Each row is followed by the group that its hidden value falls in (each part has its own value, ranges and names)
[  33   40 -193  -29 -101  -23  -58 -138 -118    8 -103  -81 -357  -42
  -29   52 -203 -217   -1   48  -28  370  -21  130 -215   19  -10    1
  -85  104   19  -72 -271  -18 -149  -28   72 -121   29   67  248 -138
 -255    6  101  189   19   70] -> qf
[-236  -21    8  127 -187  244   73 -192  -77  148  113  141  130 -229
 -205  177  -68   59 -523   62  181  138  140  -14   53  125   31 -243
   86  -24 -142  284 -149   17   23  126 -353  -95  125  -33   -7   50
  -76  -36  189  -21   96  -38] -> qf
[ -59 -208 -187   24  378  -78  290  190  272 -125  125  579 -101 -345
  -60 -212  480  -99 -185 -324  190  -59  -87   71 -158 -139   66   -6
 -128 -326  248 -177    1 -493 -130 -543 -462   45 -334  110  134   -2
  -49 -431  124 -243 -288  -60] -> pj
[ -93 -178  161   65 -249 -161  -28 -191  -35   57  -36 -217  291   30
  211  118   27  373 -213  422  123 -176  -66  188  134  173  -26  120
  -98  -55  192  375  107  146 -216  -27   61   94 -304  146 -249 -118
  218   14 -131 -142 -264   34] -> Nh
[-209  265  -37  -77 -305  -34  158   84 -124  -33  -41 -175  -50  -66
    6   -1 -286 -126 -315  -49  162  135  206  -88  -69  113    6 -214
  112  -31 -166   97  -82  124  110  -93 -252 -256 -177   85  -14 -168
   86   34  -74 -126   84  -72] -> Nh
[  42 -121 -129  118 -174 -344  -61   35  -93  -26   12 -307 -315   50
  225  137 -290  164  176   75  232  283 -228  467  -41  -48  117   20
 -203  137 -186   -5 -158  234  -42   30  165  -82 -154   40   55  109
 -287   72 -136   52  132 -125] -> ll
[-140 -143   17   82  -81  428   56 -475  -55  248  141  227  191 -161
 -366  169  130  145 -481  196  -52   32  128 -169  -39  117  -26 -111
   52  -89  150  375  -83  -71 -117  148 -314  -35  175  -31  181   -6
    2 -124  342   68  -64  118] -> qg
[  16   43 -361  227 -311  179  -45 -219 -244  259  103 -209 -353  -64
 -176  222 -166  131  -72 -151  146  261  -68   63   76  -43   99  -57
  -28  150 -322  181 -288  505   21  451 -229 -202  238 -268  332  224
 -406   24  349  273  280  -92] -> qf
[ -32 -483  -52  233  258 -197  156 -211   55  192  -50  170  -41   37
    9   23  356  299  124   91   -7  -84 -320  300 -118  -92   99  232
 -330 -137  376   72  118 -132  -82 -149   46  160 -130   74  126  173
  -90 -247   92   45 -267   60] -> qf
[  26  -60 -271   39 -102  -26 -190 -270 -170   55 -138 -238 -101  -45
   83    1  -47   60 -173  167   -7    0    5  -37   96  156   13   25
  -84   54   86  289 -155  112 -201  -39    8 -138 -149  180  266 -201
  194   -6 -204   53 -169  138] -> pj
[-128  321 -102  104 -249   86   67  109 -162  124    3 -196  -19 -131
  -74  -36 -487 -222 -247  -41   93  255  154  -12   84    7  -30  -22
  193   74 -272  188 -129  213   81  124 -256 -181  -45  -35   86  -79
   74   44  116   88  -61   64] -> qg
[ -53 -257  183   14 -274 -175 -115 -505 -204   71  -62 -219   57  304
    6  401   81  415   42  639  -98  145 -248  422 -251  189  -79  192
 -158  114  255  200 -124   71 -255  183  389  184   10   14  -38  -36
 -248   95   67  141  -83  140] -> ll
[-136 -148  -38  168  -39 -246  -49  -23 -144  -50  -21 -339  271  137
  267    0   14  355   -6  236  155 -148 -121  169  282   38   22   93
  -61  105   10  307  119  214   55    0   -2   32 -389  108  -66   87
  308   40 -291  -84 -109   28] -> pj
[   9 -103 -455  396   75 -149  214  146  -23  113  -34  -38 -644 -325
  -38 -110 -262 -186   99 -319  216  138  -79  259   52 -302  200  -52
 -239  -65  -53 -170 -169  122   50 -197   42 -274 -111   -4  499    2
 -204  -91   86   62 -139 -129] -> Nh
[-324   84  -60  348 -333  339  265 -213 -235  324  136   67  113  -74
 -371  138  118  175 -379  -21   97 -189  138 -104  122  -22  -21  -36
  128  -34   48  341  -70  339  113  371 -387 -122  112 -287  189  132
   42    5  407   45  -77  -67] -> Tb
[ -84  -85   65 -299  -30 -342 -115 -133 -114 -160 -231 -175   13  329
  288  -28   60   37   47  260  -82  135  -82   85 -335  257  -19   13
 -163  101  257   40  -37 -188  -67 -243  110  -47 -280  387  -60 -146
  156   25 -501  -42   64   82] -> gm
[-194   28 -202  398   -9   64   75  -45 -285   71  -30 -443  106   49
    3  -74 -293   53   82  119   25  -24   65  -33  414 -198   -9   38
   52  231  -51  218   91  390  273  189   67 -133 -183  -74  281   93
  285  140   61  179  -74   93] -> gm
[ 122  -27 -194  -30  254  355  -27   32  212   72  213  305  -52 -407
 -139 -143 -164 -353 -161 -191   30  489   41 -175   33 -137   21  -57
   16  -12  -82  -47  -70 -220  -85  -34 -444  -30  143   31  110  108
 -209 -284  465  254   58   98] -> gm
[ -16  -84  238 -237    2  -22    5  -61  102   73  223   82  296  113
   -1  152  -92  206 -116  126   50  447 -164  116 -260  129   18   10
   35  -13 -195  166   75 -117   51   98 -392  131   37   49 -305  290
 -228 -204  154   69  259   58] -> Tb
[ -52 -166  267 -135 -213  -70 -226 -301  -96  -72   -3 -334  340  289
  255  132  -96  267   39  639  -76  111  -64  102    4  185 -102   87
 -104  230  284  249   76   83 -155  140  258   89 -160  221 -253  -40
  157  173 -180  108   56  102] -> Nh
[ 163  -13 -322  122   55  336  128  124  215  215  336  307 -202 -396
 -153 -182   89 -103  -85 -456  172  110  -34 -172  114 -255   81   84
  -53 -144  -16   22  -19  136 -136  105 -648  -95   20 -176  199  233
 -199 -334  561  135  -38 -120] -> ll
[ 230 -274 -219    0  -25 -209 -237  -97    7   78  -41 -193 -307  100
  334    4   21  136  340    9   74  245 -329  241  -29  -28  106  204
 -368  177  101  -12  -76  222 -214  123   86   12  -46  101   19  204
 -286  -53  -32  261  154  -70] -> qf
[ 118 -203  162 -189  203 -207  -75   51  196   54   66  -22  194   44
  243  -16 -247   68   88  125   35  496 -250  212 -155   46   62  130
 -126    7 -120   78  167 -175  -14 -100 -159  166  -89  227 -325  220
 -140 -234    4  123   99  122] -> qg
[  73   47 -320  128  -19  -50   54 -128 -193   33  -42 -483 -235   30
   -7  -39 -376   57  123   -7   -7  132   13   -2   94 -149   38   40
  -11   62 -171  158   -2  323   60  -35   53 -217 -267    0  457  -85
   72   -5   44   90  -66  115] -> Tb
[   2    5    7  104 -101  220   34   26   45   33  340   75  218  -21
  -72  -30  137  141   30  115   42    9  -88   16  145 -161  -96  228
   54   65  180  107   34  150 -129  268 -298  108 -116 -181  -16  187
  -29  -68  406  142 -101    5] -> Nh
[-195  126   77 -160 -225   47  219 -149 -106   93  -43   75  -11  104
 -157  117   96  -31 -209  -18  -16  178   61  -76 -369  137  -58  -44
   47  -77   66   34  -51   -3   35   24 -286  -52   30  -40  -51  -19
 -174 -113  260   18   93   -7] -> Tb
[-115  -64 -286  123  -61 -181   38 -243 -263   74 -304 -335 -428  -31
    4   85 -379  -87 -111   24   44  241   64  105 -114   78  138 -239
 -154   54 -136   83 -196   89  116 -187  213 -324  -46  206  408 -190
  -41   65 -247   42   75   44] -> qf
[-241  168  -56 -163 -140   72   47 -165 -154    1 -137    7   75  -86
 -107   57  -59 -164 -495   47   22  189  214 -225 -155  287  -34 -246
  136  -56  -73  180 -140 -136   52 -144 -307 -168  -11  165   26 -214
  123  -83  -67  -59   32  106] -> pj
[-323 -129  236  105  -53 -502  155   98 -102   75 -265 -109   93  198
  241  -38 -187   27  -25  290   49   23 -115  380 -202  144   65   56
 -186   -5  255   77   82 -162  164 -250  224  -24 -242  355 -193  -57
  281   64 -529 -104 -212   26] -> Nh
[   9   28  -74   70  -28   84   21   29   48  125    3  -34  -38 -218
   40 -131 -300 -218 -116   22   40  202   63  -30   74  -50    1   52
  -38   -4   62   98    5   22  -92  -49 -120  -86  -69  117   33  -82
   90  -84  134  117 -175   69] -> ll
[-356   58 -130  341   -9 -343  133   75 -340   38 -300 -365  -13   88
   83  -64 -355  -78  -59  162   49    8   22  222  124   15   46  -22
    4  117  -35  148  -36   77  320 -152  214 -172 -251  179  224 -114
  379  141 -422   -9 -246  132] -> pj
[-176  -76   71  -36 -113 -438  140   32 -112  -90 -278 -198    8  268
  330  -84  177  111  112  137   52 -180  -99  205 -165   84  -31  173
 -195   -9  352   13  110   31  -51 -262  143   21 -465  217 -142 -136
  202   17 -314 -160 -203  -39] -> qf
[  53  -30 -171 -252 -133 -380 -182 -199 -191 -248 -310 -402 -246  238
  333   35   30   25  125  239  -35  126  -88  122 -222  204  -49   55
 -182  117  168  -22 -147   19 -238 -267  292  -74 -363  282  100 -318
   11   54 -364  -19  -27   86] -> pj
[ -84  -94  213 -302 -268 -164 -161 -432 -192 -113 -169 -229   95  370
  140  230   60  190  -56  540 -136  166  -42  141 -376  325 -120   25
 -100  143  283  157 -115  -76 -234  -18  251   42 -134  236 -105 -210
  -28  128 -218   18   76  118] -> qg
[-242  -99   -9  320   18   80  306   88   36   14  176   77  144 -243
  -92  -43  -22   89 -208    6  232 -116   80   70  234 -198   36  -98
    7 -100   62   97  114   39  124 -100 -198  -55 -240  -51   47   69
  118  -67  201 -133 -161  -97] -> Nh
[ -37 -167 -135  503   25  108   16  109   -2  145  269  210  -69 -155
  -84  -86   51   11  155   70  103  -16 -204  384  228 -330   -5  303
 -116  162  284   17 -150   79 -145  269  -32   85  -28 -176  242  254
  -77   31  278  234 -297  -39] -> qg
[ -90   36 -230  228  -52  338   58    1    4   67   59  282  -92 -327
 -114 -146  242 -318 -142  -95   55  -25   97 -141  184 -153 -101  102
  -31   48  365  -73 -142   18 -216   98 -226   -8   36 -122  135  -41
  -39  -79  486  202 -244  -27] -> pj
[ -61   89 -103 -100  -29  -43  106   61   10  158 -211   93 -366 -122
   30 -143 -283 -490  -59 -198  -20  416   69  -62 -328   44   61  -74
 -151  -16  101 -168 -109 -134   33 -163 -112 -213  120  218   50  -92
 -128 -114   43  182   54   -9] -> Tb
[-200  -35 -317  393   67  186  125 -161 -167   95 -191  -93  -42 -307
  -94 -191  -37 -213 -249   61   -5 -244  237 -208  363 -109  -33  -24
  -26  -22  309  187   -3   64  -25 -175   54 -183 -200   91  414 -291
  443   -9   69   34 -474  139] -> pj
[-187   31  242   38 -287  106   -5  123   75  -59  152  160  318 -158
  162    5   41  -43 -278  191  249   31   77  132  146   49 -117   28
   31   95  165  106  -30   16 -207  117 -225  119 -135    5 -458   25
   16   67  171  -51  -56 -146] -> qg
[-152  400 -217  -79 -102   -9  181  375  -70  -98 -108  -33 -355 -159
   51 -266 -408 -631  -75 -395  131  373  239 -142 -139  -89    6 -191
   72   87 -152 -259 -165    0  185 -177 -288 -340 -118  100  122 -126
  -24   13   10   53  157 -113] -> qf
[-160  210   72  -81 -265  283  145 -140   -8   56  -15  143   56 -290
 -198   58 -136 -299 -492  112   27  192  281 -161 -115  120 -140 -105
  151 -114   93   90 -117  -99 -193  -72 -230  -61   28    8  -76 -313
  -42  -75  411   -3 -182   72] -> ll
[-244 -170  125   78   60  180  282 -165   87  -22   22  260  230 -221
 -105  -26  233   -7 -350  112   86 -134  180  -95    5  -29  -66 -110
  -31 -174  339   91  135 -219  -82 -263 -171   39 -211   75  -66 -129
  125 -145  273 -171 -219  -12] -> qg
[-122 -403  -26  382  166 -341   -7 -271 -253  163  -23 -280  158  374
   11  145   47  567  257  436  -93  -72 -400  495   39  -56   79  295
 -176  129  152  321   62   88  137  118  287  133 -195   46  297  256
  141   27 -265  123 -224  220] -> gm
[ -38  101   60 -381 -115  200   59 -204   98   84  -36  257  -20 -173
 -137   -4  -29 -265 -467   -6  -62  303  199 -292 -408  272  -40 -169
   30 -196  125   90  -94 -304 -189 -213 -401 -130   71  232  -61 -253
  -39 -234  141  -23   15   86] -> ll
[ -61   19 -167  213 -232  -35  -69 -196 -246  132  -74 -370 -226  -45
  -35  128 -498   -7  -93  222   44  240   30  185   63   23   50  -66
  -39  150 -135  209 -210  245    1  117  197 -219    9   59  300 -112
   -9  157  -75  149  -32   75] -> ll
[-249  253 -156   64  -47 -336  124  133 -311  -89 -344 -495  -77  121
  152  -94 -461 -241    2   51   14  215   92   46    8   42  -15  -48
   83  119 -186   17   -5  113  306 -222  133 -196 -297  176  129 -208
  258   86 -286   19  -94  153] -> pj
[-245  -21  344 -155 -146  204   67 -238    5  -37   58  232  365    4
 -113  141  105  -49 -349  380  -43  187  132  -17 -219  175 -170  -64
   80   21  279  104  -24 -273 -134    9 -131  130   25   76 -280  -91
  -39  -13  256   13  -13   80] -> qg
[-159  166 -184  294 -209   79  -25  143 -156 -112  114  -77  135 -156
   42 -123   59  -29 -175  114  174 -237   82   78  394  -95 -128  146
  134  132  142  181 -152  190 -169   92 -152  -27 -351  -91  136 -121
  308  119   20  -46 -371    0] -> pj
[   2 -109   91 -309  -28 -188   46  -31  121 -129  -40   57  -13   77
  223  -77  156   18  -31   67   45   79  -39    8 -311  126   -9    6
 -178  -98  287  -34   63 -196 -184 -312 -119  -17 -307  280 -165 -115
   28 -146 -156 -136    1  -53] -> ll
[-280  105  382 -266 -329 -146   19  -31  -44   -2 -200 -105  349   75
  254   97 -208  -68 -399  279  119  232  144   16 -172  373  -72 -132
   37   21   -5  200   65  -62    0  -82 -129   21  -96  273 -613 -140
  110   45 -169 -112  107  -11] -> qg
[-140 -212   40  130 -165 -385   42 -131 -158  121 -169 -186 -144  213
  164  130  -36  227   88  235   65   40 -218  400 -192   98   85   96
 -261   47  184   95  -55   90   -4  -21  240  -28 -120  152    2   39
  -43   57 -275   14  -65  -39] -> ll
[  15   10 -216  127   74  340   56    2   78   73  258   66  -65 -348
 -178 -117 -294 -165 -202 -110   92  235  146 -185  180 -175   63 -169
   45   -4  -99   98  -50   18   36   15 -339 -215    1   12  289   46
   21 -110  260  115   42   13] -> Nh
[   8  239  -53 -265    4 -249   28  257  -26  -70  -74 -185 -193   90
  156 -107 -516 -322   84 -157   34  615  -33   85 -323   36   43  -47
   31   92 -322 -134  -73  -74  172 -155 -196 -158 -114  194  -34   16
 -145  -77 -132  106  244   53] -> qg

New part:
[-281   74  193  219 -175  -21 -174  -54  -13  135   45  251  423  116
   60  -96  299  530 -148   28  220  207  179 -127  347  124 -317   53
   61 -141  -43  161   76 -123  -66  -68 -165 -178 -490 -152    3  167
   62 -206  168  420 -118  -32] -> A
[ -19   31  -69  -90    4  132  -44  -27  -87 -101  -57  101  -62    3
  216 -391  -97   -7  -26  -93  235  257  157 -133   45 -217  158  104
 -198  -71 -133 -130 -153  -19 -170 -151   16   71  -53    7    7 -195
  139   -2   86  -11 -161 -334] -> X
[  84   25   13  -55 -193  -21  161  163  137 -167  182  335   14 -213
  102 -300  -21 -185  134 -190   -8  250  110   20   82 -137  -65 -292
   25  -77  -18  150   37 -146   37   17 -297  -58  -55  -34   67  -28
  112 -157  214  -21    6   50] -> T
[-263 -107 -233  281  245   25   96  266  -68   78   99  -34   50  166
   94  272 -104 -376 -417 -380  -60  -44  -15 -300  405 -155 -242 -249
  248 -315  346 -150  140   38  567  121 -243 -245  132  127 -256   60
 -322 -306  209  159  153 -208] -> H
[ -58  -77   33  144 -107  191  179   42  106   86   77  149 -120   -4
  269   -5 -112 -242 -129 -507 -173   31   53 -235  491  -19 -210 -262
   41 -326  261 -109  -45   30  440  144 -232 -104   22   73  -37  -18
  -60 -217  221  101 -162   -2] -> X
[  19 -174  128  285 -288  196  201  257  173   84  272  230  -42   50
   66  -49  -89 -113  108 -139  -53   18   30 -101  224 -146 -217 -261
 -140   -2 -132  -70   67   99   70   68   79  -82  148 -145   -3  -57
  -48 -114  102 -190 -159  -99] -> V
[ 328  -30  138 -152 -231  243  252   15  353 -140  188  209 -249  -53
   35  -12   33  105  320  161   68   57  -96   36 -428  -21  129  -33
 -140  208  -65  -11   32  -90    0   60   -4  112 -102 -159  160  -42
   91  -18   38 -190  -22  240] -> X
[ 325   90 -149 -191   67  108  208  148   41 -302  228  287 -436 -148
 -105 -390 -286 -318  124  165   91  234  -57  341 -621 -396  303  -77
  -64  193 -174  -43  -73 -133 -210 -107  255  167  297  -97  141 -189
  135  -18  -57 -386  170 -181] -> F
[-378  -46   53  375   13  280  106  270  203   93   62   41 -147  374
  215  267  -43 -159 -282 -223   95   78  -58   83  133 -265 -309 -136
  -61  -27    2 -265  -70  -62 -131   47  -74 -206  224  -18   80  269
 -377  -97  120   -3  110 -207] -> F
[-130  -64  -34 -169 -126 -150 -334 -329 -165  302 -214   11  335   83
   62  -29  -50  419 -126   81  -35    1  312 -243  364  181   85  230
  -27 -288  204  -64  116  170  114 -150 -213 -161 -396  -55   71   88
    8   14  213  321 -451    4] -> M
[ 177   -7  223 -162  205 -216  -58  -96 -115 -119  119  102 -185  338
 -225    9  175  303 -101  642  357    3   79  310 -637   19  339  329
 -110  397 -244 -121  152   65 -197  -43  391  115  121 -213   99   41
  -32   -9  -50  -55  180  -47] -> F
[ -88 -229  224  190 -285  202  258  204  299  -16  113  124   32   95
  362  174   75  -36   44 -380  -42  -41  115 -237  478   82 -303 -339
 -105  -63  105  -81   44  -14  273  209 -480 -148 -113   11   39   86
 -174 -158  398  114 -178  143] -> T
[ 313   30  144 -177  -96   -9  189  -20  182 -178  234  175 -136  -18
 -122    3   81  289  194  425  255   45  -67  148 -548   52  178   41
   10  337  -85   99  102 -138   17   36   52  106 -194 -190  135   40
   84  -37   54  -57  162  234] -> M
[   7   52  333  122 -375  185  246    8  477  -61   72  213 -123   60
  375  125  106   96  118 -252    9  110   73 -160  245  115 -256 -190
  -26  -11   58   35  -81  -56  127  162 -311  -60 -149  -65  192  195
  -11 -174  266   62  -83  309] -> X
[  75   44   18  201 -221  179  124  176  151  -58  266  317   47  -75
  -53 -160  -48  149  107   96   89  158   -4  -36  -66 -138 -173 -133
   35   57 -135  130   45 -104  -45  -58  108  -22 -148 -206   27  -53
  114 -173   49  -84  -17  -79] -> A
[ 199 -136  143  -18 -285  492  267   53  332  -66  127  304 -385  -19
  211 -112 -148  -75  200 -195 -191   46   -9  175 -100 -102  -33 -183
 -256   17    7 -186 -122  -90  -84   62  -63   70   45  -90  271  -81
   17  -25  140 -194 -285   90] -> X
[ -44  -74 -108 -173  -87   77 -261 -254 -163  159 -214   81   98   50
  121 -202 -228  271  -96   27  -76   42  310 -117  220    9  158  209
 -153 -231  107 -177  -30  125  -69 -216  -72  -52 -235  -52  141  -80
   59   47  186  134 -516 -183] -> P
[ 195 -143    9 -465   46  125  -93 -127   49 -307 -241  111 -276  152
  248 -205  -87   66   76  181   18   97  345  218 -384  -86  473  231
 -383  155  -72 -325  -62   21 -423 -159 -194  145   23   -2  337 -150
    0  107  274 -119 -336  -76] -> H
[-209 -332  -96  313  140  245   59  312  -69  196  216   80   59  285
 -126  282    0  -86 -277  -74  -95 -161  -83   56   93 -143 -234 -178
  -16 -100  143 -257  239   -8  211   83  -32 -219   93  -60 -126   38
 -372 -159  108   74  -24 -213] -> V
[   3 -132 -224 -247   -5 -218 -185  101  -77 -160 -195  -23  103   95
  157 -134 -279 -139   22  155   39   77  435 -178   24 -230  333   91
 -206   33 -110 -188  116  255 -233 -232 -215  -74  152  -10   94 -103
  -91   75  304 -200 -267 -285] -> T
[-103   57 -174  -39   12 -205 -314  -84  -97   45 -205   65   84  221
    1   33 -343  140 -227  304  -83   29  402  -38   42 -114  138  217
   38  -63   21 -131   91  262 -198 -283   66 -142   84 -132  192  107
 -113  -46  195  -66 -259 -236] -> F
[ -48 -232  -67 -147  176  170   96   39  -21  118   54   -9 -222  160
   33  110   -4 -256 -146 -173  -35  -34 -122  180 -142 -135  130  -63
 -130 -115  224 -325   70  -69  165  110 -188  -79  134   89   18   51
 -264   30   75   55   14  -16] -> M
[ 202  112  -95 -395   35   63   72  -47  116 -237   39  202 -160 -168
   34 -296   73  -81  168   53  162  303  -40  129 -490 -176  305   46
  -66   22    3   29  -11 -240 -124  -64 -198   92 -137   -6  107  -68
  157   -7   24  -31  120   82] -> X
[ 195 -107  117 -466   60  -13 -108 -205   53 -211 -217   23 -305  279
  142  -37  -45  200   51  412  135   20  284  289 -535  -12  522  344
 -360  297 -119 -329  -19   86 -427 -133  -37  134   74  -72  367    4
  -69  177  190 -125 -217   16] -> P
[ 106  -98   81 -257  183 -455 -208  -62 -148 -149  -65   78   22  317
 -121   75   65  146 -150  521   87  -44  388  155 -302   62  354  240
  -44  212  -78 -123  288  234 -114  -93   18  -31  158 -123  129   67
 -130  -72  214  -20  -21  -19] -> V
[ 111    0 -228 -263  109  -12 -101 -110 -229  153   86   27   46 -113
 -191 -341    4  -47   72  112  228  184 -121 -168 -265 -223  349  207
 -120 -150  -45  -66   96   27   88 -130  210   46  -75  -49 -205 -222
  175   82 -224  -38   -9 -222] -> F
[  72  201  210  -95  -66 -255  148   16  227 -130  140  203 -244   64
   60  -46   71 -201   17   57  163  243   28  186 -238 -107   75  -73
   70  119  -85   69    9  -26  -46   75  -26  -25  249  -69  164  242
  -10 -105   49 -111  313  184] -> P
[   3  177  -36   15 -118   -6   75   53  123 -140  101  196  126 -146
  132 -202   55   60   45  -90  216  286   55 -254   82  -86  -79  -84
  127  -88   -1  193   -9 -145  109  -37 -196  -34 -272  -40  -49  -10
  164 -195  133  106   92  -10] -> H
[-152 -199 -225  100   46  493  201  222  101  -14    9   -4 -223   72
  302   60 -300 -294 -157 -428  -61   15  -59  -25  162 -281 -104 -237
 -113 -163  228 -330 -145 -151  111   31 -316  -91   37  134   48  -41
 -258  -27  251    0 -129 -236] -> M
[ 234  -73  332   55 -154   78  201   -9  226   28  292  282 -232  160
 -141  160  131  197   77  258  -27  -89  -65  222 -307  129  -40  -43
  -23  202  -30  -21  158   11  129  153  202   22   41 -242  148  110
  -39 -140   14  -75   30  275] -> X
[-212   61 -227   24    4 -220 -344  -11 -162   97 -192   58  207  153
   63 -147 -268  -30 -210   83  -17  166  390 -219  258 -234   88  168
  -13 -215  -49 -113   72  282 -192 -294   44 -170  122  -67   31   10
  -46  -60  136  -60 -254 -392] -> H
[ -86  -71  185  331 -556  309   97  205  333  153  256  362  276  -50
   37  -58   71  359  260  -10    5  126   18  -88  223  -39 -424 -224
 -110    4 -177  157   84 -110 -177  -29 -108 -167 -346 -282  119  103
   50  -94  126    2 -257   67] -> T
[ 106  -51  -35  -18  149 -256  -74  -26 -278  -56   76   54   63  105
  -60 -151  -69   64 -170  197  180    0  240 -247   83   -5  185  119
   38    1  -47  -47  141  222  262  -62  203   31   44  -67 -167 -196
   70 -163  113   20  -54 -257] -> A
[ 102   73    3    4   -5 -123   21    5  -14   -4  209  144  153  -22
 -162  -48  148  206   14  232  241  102  -33 -197 -148   13   29   55
  136   25  -22  155  189  -23  235   -6   90  -20 -220 -148 -146  -23
  111 -174  -17   85  148   21] -> H
[  80  139   69  185  -90 -175   97   73   77   64  307  193   86    5
 -201   50   65  102  -11  206  160   79  -69 -176  -67  -14 -121  -53
  238   30  -37  205  196   51  300   44  221  -76  -39 -204 -126   90
   63 -237  -57  -19  232   63] -> X
[  30  -49  126   19 -241  218  193   -6  243   14   63  237 -127  -75
  307  -84  -15 -155   48 -459 -174  109   72 -151  360   22 -163 -250
  -38 -259  195  -44  -61  -43  277  135 -326  -59  -78   36   81   -1
   32 -176  234   78 -207  152] -> H
[ 210   23  -43 -150 -121  171   64  -22  114   31  197  213  -63  -99
 -190 -150   19  163  218  261  117  130 -157   90 -476 -128  153   71
  -79   81  -77   37   92 -124  -78  -74  143   48 -171 -193   60  -50
  130   24 -124 -109    8   58] -> F
[-138  158 -169 -149   36 -370 -247 -151 -112  -59 -280   -7  112   79
  240  -80 -303  -26 -261   -8   21  153  465 -253  337  -55  149  120
  141 -205  147  -35  -17  211   45 -201 -247 -138    1   50  114  111
  -32 -101  335  103 -164 -163] -> P
[ 167  207  -69 -414  241 -409   26  -43  -63 -199   95   18 -153  -37
 -113 -238  132 -254   40  257  440  320  -65   74 -591 -234  474  159
   35  143 -126   53   85  -54  -24  -36   48   79  178   10  -63   28
   95   21 -119 -104  477   -2] -> P
[  65   32   88  -52 -195  113  154   47  235  -59  100  273 -157  -85
  186 -185    6 -216  110 -269  -71  222   42    2   61 -123  -40 -184
  -63 -133   29   -5  -36  -65   33   55 -190  -29   51  -16  110   11
   64 -121  118  -64  -54   95] -> H
[ 191 -111  -23 -266  -22  -79    8   71  -74  -34  240  247  122 -120
 -279 -266  188   87  208  285  159  138  -46  175 -437 -103  223    1
 -119   98 -132   81  261 -136  -80  -44  -37   -1 -154 -154  -28  -96
  105   22  -35  -15   53   36] -> T
[ 200  -12 -155 -222 -136  123   -6 -195  -31  216  145  158  171 -279
 -188 -170   32  230  177   34  -15   63 -147 -241  -83   63  108   43
   63 -256  221  127  162  -95  389  -28  -67  -19 -481 -104 -117 -125
  225  -43  -71  163 -163  155] -> F
[ -20  -27  149  252 -237   77   34  -15   38  375  288  259   32   64
 -213    4  -21  160  -18   69  -63   -3 -102   41   99  -14 -220  -67
   33 -112  -13   26  131   77  155   31  310 -132   -5 -245    4  117
    0  -99 -115   -4  -98   24] -> P
[  80   54 -117 -336  348 -304 -178 -162 -429  -12   26  106 -128   48
 -205 -420  -40 -126 -213  228  227  203  100  252 -346 -201  449  241
  -46  -44  -69 -120   55   29  -71 -145  260   67  192  -10  -40 -122
   96   22  -98   20  108 -292] -> P
[ 134 -126  146  337  -97 -108  143  179  -23  189  432  241   -1  127
 -309  103  -20   -4  -51  201  -51 -131  -38  -63   42   -7 -171 -154
  116   48  -73   36  295  226  380  114  438  -84  227 -256 -154  -22
  -49 -247  -58 -153   55  -39] -> A
[ 200 -237  219  -22  -67  275  257   71  243  -41  184  177 -350  189
   57  180   64  -48   63   -3 -108 -123  -56  171 -234   31   32 -106
 -179  126   64 -237   87    1  140  185  -16   38  135  -87  137   -3
 -153  -84  120 -114  -77  179] -> H
[   3   57  391   88 -288   45  252   -5  362  -90  107  216 -193  101
  325   69   78   79   27 -168   86  114  101   65  172  113 -201 -196
   -4   84   20   26 -105  -87   64  174 -255  -42  -50  -52  248  250
  -45 -145  289   85   18  280] -> M
